Here is a tiny trained network, its code and every weight. The questions are about switching its units off for an input and a class, where a switched-off unit gives its printed mean instead of its output.

import numpy as np


def w(rows, s, z=0):
    codes = np.array(rows[::2]) - 128.0
    scale = np.full(codes.shape[1], s)
    scale[-1] = z or s
    return codes * scale


def norm(h):
    return h / np.sqrt((h * h).mean(-1, keepdims=True) + 1e-5)


def f(y):
    return np.maximum(y, 0)


def log_softmax(a):
    a = a - a.max(-1, keepdims=True)
    return a - np.log(np.exp(a).sum(-1, keepdims=True))


def net(x, mask):
    res = np.array(x, float).reshape(1, 5) / 4 @ E
    u = 0
    for l in range(2):
        y = f(norm(res) @ A[l][:, :-1].T + A[l][:, -1])
        res = res + np.where(mask[u : u + 8], y, B[l][:, -1]) @ B[l][:, :-1]
        u += 8
    return log_softmax(norm(res)[-1] @ U[:, :-1].T + U[:, -1])


A, B = {}, {}
E = w([
[130,165,102,98,118,118,151,89,107,125],'x0',
[198,118,163,39,207,75,172,177,124,65],'x1',
[106,100,132,162,127,151,148,133,90,82],'x2',
[99,117,193,90,49,109,106,23,228,2],'x3',
[158,91,216,123,40,196,238,141,194,219],'x4',
],0.0074)
A[0] = w([
[123,137,112,158,1,180,18,77,161,98,152],'L0N0',
[83,95,68,195,78,120,134,100,163,151,94],'L0N1',
[160,120,153,66,180,89,145,137,143,43,22],'L0N2',
[114,98,94,108,153,40,2,104,105,76,93],'L0N3',
[110,115,51,138,26,155,100,137,110,174,57],'L0N4',
[149,84,140,59,137,96,211,183,144,93,3],'L0N5',
[180,82,191,123,42,128,179,85,163,123,105],'L0N6',
[112,118,138,142,129,101,229,145,130,203,132],'L0N7',
],0.0081,0.002)
B[0] = w([
[91,86,153,176,151,22,124,102,92,177,244],'L0N0',
[198,170,225,122,161,189,89,133,151,182,189],'L0N1',
[142,151,244,236,135,61,136,110,85,192,203],'L0N2',
[161,202,89,120,79,255,133,135,194,39,255],'L0N3',
[144,156,178,187,134,132,123,64,108,143,189],'L0N4',
[132,161,242,145,226,139,159,84,151,202,189],'L0N5',
[64,179,58,58,78,188,125,177,141,58,210],'L0N6',
[157,149,76,94,74,179,99,161,91,47,201],'L0N7',
],0.0081)
A[1] = w([
[57,109,97,180,139,122,67,75,171,225,30],'L1N0',
[86,88,194,57,148,35,168,119,233,47,108],'L1N1',
[207,178,129,163,109,176,155,181,129,199,63],'L1N2',
[135,159,49,113,212,140,50,127,130,10,105],'L1N3',
[166,111,2,128,222,168,155,200,38,182,4],'L1N4',
[204,85,194,44,247,52,191,144,169,91,88],'L1N5',
[82,110,150,28,37,221,200,212,167,148,59],'L1N6',
[95,184,168,155,115,92,65,97,192,46,119],'L1N7',
],0.0092,0.0017)
B[1] = w([
[204,170,205,159,153,133,182,140,65,87,182],'L1N0',
[115,17,86,130,139,59,102,113,95,172,188],'L1N1',
[63,92,137,113,145,68,131,104,138,80,231],'L1N2',
[156,169,159,117,106,207,180,191,177,119,225],'L1N3',
[103,35,106,58,96,53,119,88,172,147,224],'L1N4',
[101,182,148,255,53,184,84,58,60,166,194],'L1N5',
[192,195,73,135,187,164,107,184,168,69,214],'L1N6',
[108,68,63,62,150,100,145,163,108,186,254],'L1N7',
],0.0098,0.01)
U = w([
[201,190,79,102,143,243,137,215,174,59,2],'0',
[167,172,222,220,137,148,118,74,38,178,231],'1',
[122,1,74,71,130,56,114,119,112,159,153],'2',
],0.0093,0.00058)

Each question gives the input, the list of numbers given to net, and the class t.
The units are the neurons (one row each of A and B). Each row of codes is followed by its name. A weight is (code - 128) times the scale printed after its matrix; where a second scale follows, it is the last column's (A, B and U).
mask holds one flag per neuron, layer by layer. A switched-off neuron (its flag False) gives its mean, the last column of its row in B, instead of its output. The means were averaged over made-up inputs and are rounded, as every weight is.
A unit's drop is (log p(t) with every unit on - log p(t) with that unit switched off) / (log p(t) with every unit on - log p(t) with every unit switched off).
The circuit of an input: a set's keep is (log p(t) with only the set's units on - log p(t) with every unit switched off) / (log p(t) with every unit on - log p(t) with every unit switched off). Starting from the 12 units with the biggest drops (on a tie, the unit counted first), units are removed one at a time, each time the one whose removal leaves the highest keep (on an exact tie, the one counted first), for as long as the keep stays at least 0.8.
circuit, biggest first: the units of the circuit, biggest drop first
top k neurons: the k neurons with the biggest drops, biggest first
top k neurons in layer l: the k neurons of layer l with the biggest drops, biggest first
drop when u is switched off: that unit's drop, to one decimal
input [0,2,5,7,6], class 2: circuit, biggest first : (L1N1)
input [-5,3,-5,-8,6], class 2: top 3 neurons : (L1N4 L0N3 L1N2)
input [1,8,6,-8,2], class 1: top 2 neurons : (L1N5 L0N5)
input [7,-7,-2,4,-7], class 0: top 2 neurons in layer 1 : (L1N3 L1N5)
input [-5,5,0,-5,-2], class 1: top 2 neurons : (L1N5 L1N7)
input [3,5,-8,5,-3], class 1: top 2 neurons in layer 0 : (L0N2 L0N6)
input [6,-7,6,-7,8], class 0: top 2 neurons in layer 0 : (L0N7 L0N0)
input [5,8,-6,7,1], class 1: top 3 neurons : (L1N5 L0N5 L0N2)
input [-3,2,5,7,5], class 2: top 2 neurons : (L1N1 L0N3)
input [2,8,2,8,-2], class 1: top 2 neurons in layer 1 : (L1N5 L1N4)
input [3,-7,-1,-3,7], class 0: top 2 neurons in layer 1 : (L1N6 L1N5)
input [6,-4,-2,8,6], class 2: top 4 neurons : (L0N0 L1N1 L0N3 L1N3)
input [-5,-5,7,5,7], class 0: top 2 neurons : (L0N6 L1N6)
input [-4,4,-4,7,0], class 2: top 2 neurons in layer 1 : (L1N1 L1N7)
input [1,-1,5,-5,-3], class 2: circuit, biggest first : (L1N4)
input [8,-1,-4,-6,-8], class 0: top 2 neurons : (L1N3 L0N3)
input [0,-1,1,-6,3], class 2: top 2 neurons : (L0N3 L1N4)
input [4,-2,4,7,3], class 2: top 2 neurons in layer 0 : (L0N0 L0N3)
input [-3,-5,-3,-1,-8], class 0: drop when L0N3 is switched off : 0.2
input [-4,-2,-3,-8,4], class 2: drop when L1N4 is switched off : 0.2
